Below are the code and all the weights of a small trained network. Each question names an input and a class and asks about switching units off, where a switched-off unit gives its printed mean instead of its output.

import numpy as np


def w(rows, s, z=0):
    codes = np.array(rows[::2]) - 128.0
    scale = np.full(codes.shape[1], s)
    scale[-1] = z or s
    return codes * scale


def f(y):
    return y / 2 * (1 + np.tanh(0.7978845608 * (y + 0.044715 * y**3)))


def log_softmax(a):
    a = a - a.max(-1, keepdims=True)
    return a - np.log(np.exp(a).sum(-1, keepdims=True))


def net(x, mask):
    res = np.array(x, float).reshape(1, 7) / 4 @ E
    y = f(res @ A[0][:, :-1].T + A[0][:, -1])
    res = res + np.where(mask, y, B[0][:, -1]) @ B[0][:, :-1]
    return log_softmax(res[-1] @ U[:, :-1].T + U[:, -1])


A, B = {}, {}
E = w([
[128,129,129],'x0',
[127,118,125],'x1',
[127,121,126],'x2',
[249,111,109],'x3',
[129,132,129],'x4',
[150,70,248],'x5',
[126,113,123],'x6',
],0.013)
A[0] = w([
[142,98,223,34],'neuron 1',
[122,162,52,1],'neuron 2',
[252,124,111,137],'neuron 3',
[113,125,132,111],'neuron 4',
[131,149,92,60],'neuron 5',
[125,127,132,75],'neuron 6',
[26,144,162,134],'neuron 7',
[135,120,183,20],'neuron 8',
[60,137,148,145],'neuron 9',
],0.033,0.0037)
B[0] = w([
[93,236,5,240],'neuron 1',
[48,206,19,211],'neuron 2',
[189,30,248,240],'neuron 3',
[132,102,129,140],'neuron 4',
[116,173,61,167],'neuron 5',
[169,197,144,127],'neuron 6',
[143,7,222,253],'neuron 7',
[29,150,77,184],'neuron 8',
[240,156,189,211],'neuron 9',
],0.021,0.028)
U = w([
[143,103,247,250],'0',
[64,186,129,6],'1',
],0.015,0.0015)

Each question gives the input, the list of numbers given to net, and the class t.
The units are the neurons (one row each of A and B). Each row of codes is followed by its name. A weight is (code - 128) times the scale printed after its matrix; where a second scale follows, it is the last column's (A, B and U).
mask holds one flag per neuron, in row order. A switched-off neuron (its flag False) gives its mean, the last column of its row in B, instead of its output. The means were averaged over made-up inputs and are rounded, as every weight is.
A unit's drop is (log p(t) with every unit on - log p(t) with that unit switched off) / (log p(t) with every unit on - log p(t) with every unit switched off).
most important unit: the unit with the biggest drop
k most important neurons: the k neurons with the biggest drops, biggest first
drop of u: that unit's drop, to one decimal
input [2,-3,2,6,-1,-7,-3], class 1: 2 most important neurons	[neuron 2; neuron 7]
input [4,-5,-2,5,3,-6,3], class 1: 3 most important neurons	[neuron 2; neuron 7; neuron 5]
input [1,8,3,-6,3,-5,6], class 0: most important unit	neuron 7
input [4,7,-3,-5,-5,-5,7], class 0: 2 most important neurons	[neuron 1; neuron 7]
input [-3,-3,-3,-5,5,-4,5], class 0: 2 most important neurons	[neuron 1; neuron 7]
input [2,-2,3,-8,-8,-7,0], class 0: 2 most important neurons	[neuron 7; neuron 1]
input [8,-7,-4,-5,-2,-5,-4], class 0: 3 most important neurons	[neuron 1; neuron 7; neuron 9]
input [-3,-6,8,-3,1,5,5], class 1: 2 most important neurons	[neuron 1; neuron 3]
input [5,-3,-4,-5,-5,-5,-2], class 0: 4 most important neurons	[neuron 1; neuron 7; neuron 9; neuron 8]
input [4,-7,-5,6,2,8,4], class 1: 3 most important neurons	[neuron 1; neuron 7; neuron 8]
input [-8,4,-5,-2,7,3,-8], class 1: drop of neuron 3	2.7
input [2,8,2,2,3,8,5], class 1: drop of neuron 7	0.0
input [4,-8,6,-5,3,8,-6], class 1: drop of neuron 1	2.8
input [2,-4,-1,-1,1,-2,-6], class 1: most important unit	neuron 3
